Here is a tiny trained network, its code and every weight. The questions are about switching its units off for an input and a class, where a switched-off unit gives its printed mean instead of its output.

import numpy as np


def w(rows, s, z=0):
    codes = np.array(rows[::2]) - 128.0
    scale = np.full(codes.shape[1], s)
    scale[-1] = z or s
    return codes * scale


def norm(h):
    return h / np.sqrt((h * h).mean(-1, keepdims=True) + 1e-5)


def f(y):
    return np.maximum(y, 0)


def log_softmax(a):
    a = a - a.max(-1, keepdims=True)
    return a - np.log(np.exp(a).sum(-1, keepdims=True))


def net(x, mask):
    res = np.array(x, float).reshape(1, 8) / 4 @ E
    u = 0
    for l in range(2):
        y = f(norm(res) @ A[l][:, :-1].T + A[l][:, -1])
        res = res + np.where(mask[u : u + 10], y, B[l][:, -1]) @ B[l][:, :-1]
        u += 10
    return log_softmax(norm(res)[-1] @ U[:, :-1].T + U[:, -1])


A, B = {}, {}
E = w([
[127,127,129],'x0',
[130,128,133],'x1',
[129,136,120],'x2',
[249,254,140],'x3',
[181,43,23],'x4',
[126,132,127],'x5',
[139,81,169],'x6',
[127,125,130],'x7',
],0.0054)
A[0] = w([
[133,94,44,128],'L0N1',
[254,84,142,1],'L0N2',
[218,107,98,81],'L0N3',
[61,122,104,69],'L0N4',
[117,192,69,127],'L0N5',
[81,46,130,60],'L0N6',
[188,131,97,56],'L0N7',
[161,236,192,54],'L0N8',
[120,131,88,165],'L0N9',
[232,145,173,137],'L0N10',
],0.01,0.0034)
B[0] = w([
[233,19,160,218],'L0N1',
[1,209,87,193],'L0N2',
[17,183,113,202],'L0N3',
[113,182,129,176],'L0N4',
[147,62,176,187],'L0N5',
[180,124,145,213],'L0N6',
[79,165,12,172],'L0N7',
[182,63,163,255],'L0N8',
[150,118,227,174],'L0N9',
[133,210,155,237],'L0N10',
],0.0049,0.0047)
A[1] = w([
[85,59,136,117],'L1N1',
[124,86,200,128],'L1N2',
[145,171,67,158],'L1N3',
[58,113,169,40],'L1N4',
[10,119,192,48],'L1N5',
[175,104,191,3],'L1N6',
[177,174,150,105],'L1N7',
[118,163,198,43],'L1N8',
[214,165,79,128],'L1N9',
[193,116,91,160],'L1N10',
],0.012,0.0031)
B[1] = w([
[201,128,157,240],'L1N1',
[128,195,71,250],'L1N2',
[19,141,119,202],'L1N3',
[136,210,88,197],'L1N4',
[215,208,2,255],'L1N5',
[84,142,73,184],'L1N6',
[125,81,222,219],'L1N7',
[156,81,128,222],'L1N8',
[22,62,122,219],'L1N9',
[42,135,154,199],'L1N10',
],0.0065,0.0045)
U = w([
[116,209,66,254],'0',
[156,148,250,136],'1',
[189,7,99,115],'2',
[42,133,121,88],'3',
[212,195,75,87],'4',
[183,164,251,79],'5',
[207,13,121,76],'6',
],0.013,0.004)

Each question gives the input, the list of numbers given to net, and the class t.
The units are the neurons (one row each of A and B). Each row of codes is followed by its name. A weight is (code - 128) times the scale printed after its matrix; where a second scale follows, it is the last column's (A, B and U).
mask holds one flag per neuron, layer by layer. A switched-off neuron (its flag False) gives its mean, the last column of its row in B, instead of its output. The means were averaged over made-up inputs and are rounded, as every weight is.
A unit's drop is (log p(t) with every unit on - log p(t) with that unit switched off) / (log p(t) with every unit on - log p(t) with every unit switched off).
The circuit of an input: a set's keep is (log p(t) with only the set's units on - log p(t) with every unit switched off) / (log p(t) with every unit on - log p(t) with every unit switched off). Starting from the 12 units with the biggest drops (on a tie, the unit counted first), units are removed one at a time, each time the one whose removal leaves the highest keep (on an exact tie, the one counted first), for as long as the keep stays at least 0.8.
units of the circuit, in order: the units of the circuit, biggest drop first
most important unit: the unit with the biggest drop
k most important neurons: the k neurons with the biggest drops, biggest first
top k neurons in layer l: the k neurons of layer l with the biggest drops, biggest first
drop when u is switched off: that unit's drop, to one decimal
input [-4,-4,-5,2,4,4,5,3], class 0: units of the circuit, in order : [L0N2]
input [1,-2,7,-6,1,2,-7,1], class 2: units of the circuit, in order : [L0N1 L0N2]
input [8,0,-7,7,1,0,-1,-8], class 3: units of the circuit, in order : [L1N9 L1N3 L1N5]
input [-6,4,2,4,0,-6,0,8], class 1: top 3 neurons in layer 1 : [L1N7 L1N5 L1N2]
input [1,-6,7,-8,-3,-1,6,0], class 4: 2 most important neurons : [L1N5 L1N1]
input [1,2,5,7,5,3,6,-1], class 0: units of the circuit, in order : [L0N2 L0N3]
input [4,2,6,3,1,7,-5,4], class 3: units of the circuit, in order : [L1N9 L1N3]
input [0,-6,-2,-3,1,-2,-3,3], class 2: 2 most important neurons : [L1N5 L0N1]
input [5,-3,-2,-8,-1,1,-1,2], class 0: top 2 neurons in layer 0 : [L0N8 L0N4]
input [-6,8,6,-5,1,3,-3,-1], class 2: 3 most important neurons : [L0N1 L0N3 L0N2]
input [5,-1,7,1,-3,-3,-8,7], class 1: 2 most important neurons : [L1N5 L1N7]
input [8,1,-7,1,1,-6,-4,8], class 3: top 4 neurons in layer 0 : [L0N2 L0N1 L0N7 L0N10]
input [4,2,-3,5,1,5,-2,-1], class 3: 4 most important neurons : [L1N9 L0N7 L1N3 L1N1]
input [3,2,5,-1,5,0,-6,7], class 2: units of the circuit, in order : [L0N1]
input [3,0,1,2,-5,-8,-4,-1], class 1: 2 most important neurons : [L1N5 L1N7]
input [-1,-3,4,8,7,-2,-8,4], class 3: top 2 neurons in layer 1 : [L1N9 L1N5]
input [3,3,3,0,2,4,-8,0], class 2: top 2 neurons in layer 1 : [L1N3 L1N4]
input [-5,5,7,6,7,7,6,3], class 0: top 2 neurons in layer 0 : [L0N2 L0N3]
input [-3,1,-2,-3,-7,1,7,6], class 4: drop when L1N5 is switched off : 0.2
input [4,1,2,2,3,0,7,3], class 0: drop when L0N2 is switched off : 0.3
input [-1,-2,0,8,8,-5,8,2], class 0: drop when L0N8 is switched off : 0.1
input [-1,2,-1,1,2,3,-6,-5], class 3: most important unit : L1N10
input [-2,-6,0,8,5,7,-4,7], class 3: 2 most important neurons : [L1N9 L1N5]
